A =
[[125 120 127 103 145 148 120 133 128 122 137]
 [127 122 131  99 140 137 128 127 127 110 134]
 [127 124 131 104 139 137 129 127 128 109 131]
 [125 123 131  99 140 141 126 129 125 112 132]
 [127 124 131 100 142 139 125 129 124 109 131]
 [127 123 131 101 143 136 129 126 126 108 131]
 [123 124 126 104 144 153 124 132 131 120 141]
 [125 121 129 102 143 152 119 131 129 123 137]
 [125 120 127 102 145 148 118 134 131 121 141]
 [127 123 128 101 145 153 121 136 130 123 139]
 [124 122 127 103 141 150 122 136 128 119 137]]
Rows and columns are counted from 1.
(1, 1): 125
(4, 8): 129
(9, 4): 102
(1, 10): 122
(2, 1): 127
(4, 7): 126
(6, 1): 127
(3, 6): 137
(7, 6): 153
(5, 2): 124
(4, 11): 132
(5, 1): 127
(2, 10): 110
(2, 11): 134
(10, 7): 121
(4, 1): 125
(11, 8): 136
(10, 5): 145
(1, 8): 133
(6, 11): 131
(4, 6): 141
(4, 4): 99
(8, 3): 129
(3, 8): 127
(2, 9): 127
(11, 5): 141
(1, 7): 120
(7, 2): 124
(6, 8): 126
(8, 11): 137
(1, 3): 127
(5, 11): 131
(5, 7): 125
(11, 1): 124

B =
[[101 101 145 101  99 140]
 [144 149 110 150 144 122]
 [107 136 137 136 106 120]
 [103 101 152 100 102 136]
 [133 100 138  99 132 140]
 [121 120 135 120 121 131]]
Rows and columns are counted from 1.
(1, 1): 101
(6, 3): 135
(4, 4): 100
(5, 6): 140
(5, 2): 100
(6, 2): 120
(6, 4): 120
(2, 4): 150
(3, 3): 137
(5, 3): 138
(6, 5): 121
(4, 3): 152

W =
[[122 137 124 108 144]
 [134 110 108 125 118]
 [117 127 119 135 123]
 [129 136 135 114 139]
 [118 125 152 135 108]
 [122 117 143 134 136]
 [128 126 145 133 109]]
Rows and columns are counted from 1.
(1, 1)	122
(7, 3)	145
(4, 5)	139
(7, 5)	109
(2, 4)	125
(3, 1)	117
(1, 2)	137
(6, 1)	122
(2, 3)	108
(1, 3)	124
(5, 1)	118
(5, 4)	135
(4, 1)	129
(3, 4)	135
(3, 2)	127
(7, 1)	128

X =
[[129 142 147 123 130 110 133 145 122]
 [127 117 110 135 119 109 113 143 123]
 [131 151 145 149 120 105 115 144 118]
 [119 126 137 111 116 146 135 143 117]
 [149 126 130 148 148 114 138 112 114]
 [131 143 144 109 110 111 112 146 147]
 [137 137 133 147 142 106 109 112 141]]
Rows and columns are counted from 1.
row 1 col 1: 129
row 5 col 5: 148
row 3 col 3: 145
row 1 col 3: 147
row 4 col 5: 116
row 4 col 3: 137
row 4 col 2: 126
row 6 col 8: 146
row 2 col 1: 127
row 1 col 2: 142
row 2 col 6: 109
row 7 col 9: 141
row 2 col 7: 113
row 4 col 7: 135
row 5 col 1: 149
row 3 col 9: 118
row 5 col 8: 112
row 1 col 9: 122
row 7 col 8: 112
row 6 col 4: 109

arr =
138,129,131,128,130,128,130,123,132,134,128,133
139,129,134,128,129,127,132,122,131,134,127,133
140,128,137,127,132,127,129,121,131,131,131,133
140,126,131,128,131,127,130,121,137,132,129,140
138,129,133,129,138,132,127,122,132,132,134,133
139,127,134,128,133,129,129,122,130,133,129,134
141,128,132,128,131,127,130,122,131,133,129,136
137,128,132,127,133,130,129,122,130,136,128,135
138,129,130,130,128,125,136,124,131,135,126,134
138,128,131,128,130,127,133,124,131,135,127,135
142,130,138,128,128,127,131,124,129,134,129,133
139,129,132,127,129,128,133,124,127,138,126,132
139,129,133,128,129,127,132,123,131,133,128,134
143,127,134,128,129,127,133,123,129,133,128,135
149,134,149,128,127,127,133,123,129,133,127,132
Rows and columns are counted from 1.
(1, 1) -> 138
(10, 8) -> 124
(10, 5) -> 130
(11, 3) -> 138
(3, 7) -> 129
(10, 4) -> 128
(6, 6) -> 129
(13, 5) -> 129
(9, 11) -> 126
(12, 11) -> 126
(12, 8) -> 124
(8, 4) -> 127
(11, 12) -> 133
(14, 5) -> 129
(15, 7) -> 133
(12, 9) -> 127
(5, 3) -> 133
(14, 12) -> 135
(7, 12) -> 136
(6, 9) -> 130
(11, 6) -> 127
(10, 10) -> 135
(5, 6) -> 132
(10, 12) -> 135
(7, 9) -> 131
(7, 10) -> 133
(12, 4) -> 127
(7, 2) -> 128
(5, 9) -> 132
(15, 4) -> 128
(15, 2) -> 134
(6, 10) -> 133
(6, 2) -> 127
(15, 6) -> 127
(8, 8) -> 122

grid =
[[138 128 146 139 123 116]
 [151 129 149 141 124 108]
 [139 127 152 138 127 117]
 [153 129 147 142 124 107]
 [149 129 150 142 124 106]
 [126 127 133 126 131 130]
 [136 129 127 130 127 123]
 [137 128 143 128 135 122]
 [145 128 153 133 135 113]
 [141 127 153 134 132 116]
 [145 129 140 136 126 115]]
Indices start at 1.
(1, 1) -> 138
(11, 1) -> 145
(5, 6) -> 106
(10, 1) -> 141
(3, 1) -> 139
(9, 1) -> 145
(6, 1) -> 126
(11, 4) -> 136
(2, 1) -> 151
(9, 4) -> 133
(9, 2) -> 128
(1, 5) -> 123
(6, 6) -> 130
(7, 1) -> 136
(1, 2) -> 128
(8, 6) -> 122
(10, 6) -> 116
(5, 3) -> 150
(11, 2) -> 129
(4, 1) -> 153
(4, 5) -> 124
(5, 4) -> 142
